Below is a small trained network, with its code and all its weights. Each question gives an input and a class and asks what happens when units are switched off, that is, made to give their printed mean instead of their output.

import numpy as np


def w(rows, s, z=0):
    codes = np.array(rows[::2]) - 128.0
    scale = np.full(codes.shape[1], s)
    scale[-1] = z or s
    return codes * scale


def f(y):
    return np.maximum(y, 0)


def log_softmax(a):
    a = a - a.max(-1, keepdims=True)
    return a - np.log(np.exp(a).sum(-1, keepdims=True))


def net(x, mask):
    res = np.array(x, float).reshape(1, 7) / 4 @ E
    y = f(res @ A[0][:, :-1].T + A[0][:, -1])
    res = res + np.where(mask, y, B[0][:, -1]) @ B[0][:, :-1]
    return log_softmax(res[-1] @ U[:, :-1].T + U[:, -1])


A, B = {}, {}
E = w([
[146,95,114,37,137],'x0',
[202,126,97,8,187],'x1',
[79,116,26,149,69],'x2',
[161,183,106,130,29],'x3',
[164,162,86,147,110],'x4',
[204,56,104,170,94],'x5',
[74,88,145,131,172],'x6',
],0.011)
A[0] = w([
[67,43,205,114,172,72],'n1',
[78,46,196,119,180,100],'n2',
[183,149,145,99,200,29],'n3',
[92,138,114,172,30,131],'n4',
[133,54,195,148,160,141],'n5',
[92,140,136,166,147,178],'n6',
[210,131,153,123,195,2],'n7',
[95,90,146,198,38,134],'n8',
[102,120,110,176,137,35],'n9',
[60,111,209,133,182,88],'n10',
[95,127,84,250,127,85],'n11',
[118,133,101,195,42,114],'n12',
[52,77,180,92,175,66],'n13',
],0.012,0.0081)
B[0] = w([
[235,60,192,214,203,199],'n1',
[204,17,211,208,183,202],'n2',
[202,113,179,179,124,178],'n3',
[158,113,141,171,127,249],'n4',
[162,73,155,145,201,190],'n5',
[137,103,111,98,174,198],'n6',
[157,97,145,186,128,168],'n7',
[191,119,182,179,163,254],'n8',
[110,189,181,142,183,153],'n9',
[161,17,162,151,179,212],'n10',
[119,191,170,110,223,239],'n11',
[135,105,181,205,136,246],'n12',
[250,116,210,214,107,194],'n13',
],0.012,0.013)
U = w([
[93,37,96,184,63,164],'0',
[80,64,42,43,140,198],'1',
[89,255,155,139,89,2],'2',
],0.0075,0.0099)

Each question gives the input, the list of numbers given to net, and the class t.
The units are the neurons (one row each of A and B). Each row of codes is followed by its name. A weight is (code - 128) times the scale printed after its matrix; where a second scale follows, it is the last column's (A, B and U).
mask holds one flag per neuron, in row order. A switched-off neuron (its flag False) gives its mean, the last column of its row in B, instead of its output. The means were averaged over made-up inputs and are rounded, as every weight is.
A unit's drop is (log p(t) with every unit on - log p(t) with that unit switched off) / (log p(t) with every unit on - log p(t) with every unit switched off).
The circuit of an input: a set's keep is (log p(t) with only the set's units on - log p(t) with every unit switched off) / (log p(t) with every unit on - log p(t) with every unit switched off). Starting from the 12 units with the biggest drops (on a tie, the unit counted first), units are removed one at a time, each time the one whose removal leaves the highest keep (on an exact tie, the one counted first), for as long as the keep stays at least 0.8.
circuit, biggest first: the units of the circuit, biggest drop first
most important unit: the unit with the biggest drop
top k neurons: the k neurons with the biggest drops, biggest first
drop when u is switched off: that unit's drop, to one decimal
input [-4,-5,-4,6,0,0,-7], class 2: circuit, biggest first -> [n10, n2]
input [-7,-8,1,7,1,-2,6], class 2: most important unit -> n11
input [-8,-1,7,5,-7,-3,-4], class 2: circuit, biggest first -> [n11, n10]
input [-8,-4,-5,6,2,1,-3], class 2: circuit, biggest first -> [n11, n10]
input [-2,-5,8,0,0,-3,6], class 2: circuit, biggest first -> [n11, n9]
input [-1,7,3,-8,7,6,2], class 1: circuit, biggest first -> [n12, n13]
input [-6,-2,-6,7,-7,1,-4], class 2: top 3 neurons -> [n10, n2, n1]
input [-3,-2,-8,7,7,4,-6], class 2: top 4 neurons -> [n10, n2, n1, n5]
input [6,-1,-7,5,8,-4,-3], class 2: circuit, biggest first -> [n10, n2]
input [-7,8,0,6,0,-2,-8], class 2: top 2 neurons -> [n10, n2]
input [6,5,2,5,3,2,-3], class 1: drop when n12 is switched off -> 0.1
input [0,-2,-4,-1,-1,-2,-8], class 1: drop when n13 is switched off -> 0.2
input [6,4,5,-3,1,2,-1], class 1: drop when n1 is switched off -> 0.0
input [-7,-5,1,6,8,-5,-6], class 2: circuit, biggest first -> [n11]
